(in the rows, 100 means zero)
Each row is followed by its class. Each block has new classes.
89 92 86 93 90 100 121 119 74 94 93 93 75 101 80 106 99 98 116 119 97 87
 84 105 97 81 106 91 95 104 74 85 107 97 106 121 96 104 105 95 103 116
 98 131 97 86 94 101 70 100 91 117 96 106 86 97 106 110 98 93 95 117 75
 109 83 | sonib
174 69 64 92 55 99 122 80 84 94 129 87 61 86 100 69 113 125 174 131 78
 66 69 121 95 64 105 93 98 107 61 111 115 110 85 159 93 82 107 109 128
 134 119 95 121 40 101 94 95 130 81 133 102 100 89 38 87 122 92 131 89
 134 100 123 118 | sonib
152 80 90 118 70 78 174 105 97 86 110 106 91 115 108 89 88 96 116 117 75
 86 123 90 109 106 79 98 95 92 73 91 113 101 96 104 85 79 110 98 134 99
 100 102 111 92 100 94 100 108 95 86 81 96 78 73 107 109 106 109 106 108
 97 94 82 | kuvo
150 114 104 93 102 104 55 83 127 94 124 108 127 106 115 90 84 79 111 98
 83 95 102 115 98 80 109 96 113 82 123 123 83 103 97 92 101 85 89 107 82
 119 108 82 101 84 107 110 143 104 104 159 109 77 115 72 99 80 114 118
 95 103 107 99 111 | Kofu
105 98 104 99 111 114 66 87 107 110 135 90 112 105 107 76 92 90 103 81
 107 96 93 111 92 92 116 105 103 106 108 111 97 105 103 94 96 102 92 111
 87 110 103 66 105 90 104 117 108 104 107 112 117 93 107 91 87 99 103
 107 98 98 107 51 112 | maz
92 117 112 91 115 107 26 71 105 103 103 97 119 89 109 87 87 82 99 84 113
 101 88 131 97 101 119 103 84 106 136 123 96 100 81 96 108 104 59 174 88
 114 114 102 98 102 113 118 130 90 103 106 119 92 133 100 97 83 75 109
 103 84 112 87 113 | Kofu
56 102 87 86 100 111 107 106 55 115 76 80 72 95 84 121 120 101 100 103
 110 96 71 108 98 79 105 122 94 119 86 94 100 114 98 123 102 125 116 98
 83 134 74 113 89 94 86 91 52 102 92 133 122 101 90 117 98 117 94 77 82
 111 99 99 99 | sonib
62 119 121 104 124 97 96 107 124 107 77 101 136 108 109 111 92 82 75 72
 106 118 123 92 106 124 94 99 105 97 135 98 84 89 109 66 99 99 92 106 95
 62 99 100 93 131 111 106 110 83 125 84 115 106 105 128 108 86 98 97 105
 78 70 87 90 | sepe
87 112 111 119 124 102 65 96 121 109 112 102 123 104 104 99 83 95 89 79
 107 100 112 104 105 101 115 94 99 105 127 117 101 98 106 87 100 85 85
 128 104 93 111 90 101 107 105 121 126 91 106 82 106 99 123 96 102 90 95
 105 106 87 113 95 106 | maz
140 98 90 91 91 94 77 77 107 92 131 94 91 101 96 73 89 106 124 112 94 83
 92 122 88 76 127 110 104 117 92 97 108 105 85 146 96 84 102 95 98 118
 103 94 114 66 109 101 117 112 98 121 95 96 103 60 84 110 109 116 103
 115 109 105 123 | tib
91 112 110 79 109 106 68 82 101 105 91 103 94 94 101 95 99 102 100 83
 140 100 89 110 58 79 111 100 97 113 114 116 108 101 95 111 99 111 90
 103 85 120 100 110 102 97 97 102 101 100 103 121 118 87 98 102 103 101
 92 92 101 102 96 94 119 | tib
75 109 103 93 114 112 60 89 70 112 99 104 94 107 101 107 92 94 96 103
 122 105 80 110 101 82 103 104 104 119 105 107 102 100 94 91 110 112 91
 104 89 102 97 101 108 108 95 106 97 86 98 94 112 88 111 109 95 104 92
 100 94 103 97 91 113 | tib
32 94 119 85 128 112 44 84 100 112 82 99 111 97 108 114 88 82 70 84 119
 125 92 106 94 103 118 106 115 91 126 104 94 100 106 89 101 124 90 110
 72 88 96 98 90 126 125 122 106 78 103 116 117 104 115 128 96 86 91 108
 101 87 101 79 104 | maz
26 116 122 107 126 106 103 120 99 113 65 96 115 100 90 131 118 76 48 78
 114 140 101 73 118 136 83 111 106 121 122 81 84 74 122 58 103 128 98
 108 83 68 85 111 70 160 102 100 70 79 104 77 98 112 105 171 107 83 109
 68 83 68 96 86 81 | kuvo
80 119 111 110 128 102 57 90 130 109 100 107 133 95 116 94 89 89 82 97
 108 116 108 102 96 105 105 107 107 89 133 111 82 97 101 80 104 95 86
 107 91 113 113 96 108 110 100 115 135 109 107 72 99 94 122 127 99 89 94
 115 111 84 113 76 109 | maz
88 98 91 95 106 100 79 90 113 99 102 89 100 114 85 103 97 115 103 91 106
 98 95 104 99 93 103 100 109 88 104 106 102 108 100 99 95 93 97 90 77
 111 114 97 105 85 105 106 113 102 92 100 108 100 118 92 109 106 96 90
 97 92 113 103 106 | Kofu
95 143 112 90 116 100 46 91 118 116 101 98 128 99 101 96 106 93 93 83
 124 110 82 110 92 77 116 93 93 99 122 115 103 103 99 84 111 99 82 108
 71 89 109 96 95 104 111 106 129 92 118 109 117 100 121 109 89 91 96 105
 100 98 93 92 113 | Kofu
118 91 78 122 60 93 163 138 107 84 98 115 99 106 96 121 106 108 95 112
 67 101 133 104 109 136 67 97 110 91 74 88 99 85 106 79 101 78 107 85
 139 78 109 107 101 109 107 93 85 107 90 85 58 119 88 107 101 107 113 98
 103 91 92 112 75 | kuvo
137 107 100 83 97 100 58 70 97 102 115 100 85 85 106 80 99 112 138 121
 107 77 70 163 83 77 125 116 103 106 105 129 105 125 90 132 90 93 100
 137 98 125 109 89 119 61 91 97 104 124 99 137 123 84 105 61 95 102 93
 127 98 119 103 104 123 | tib
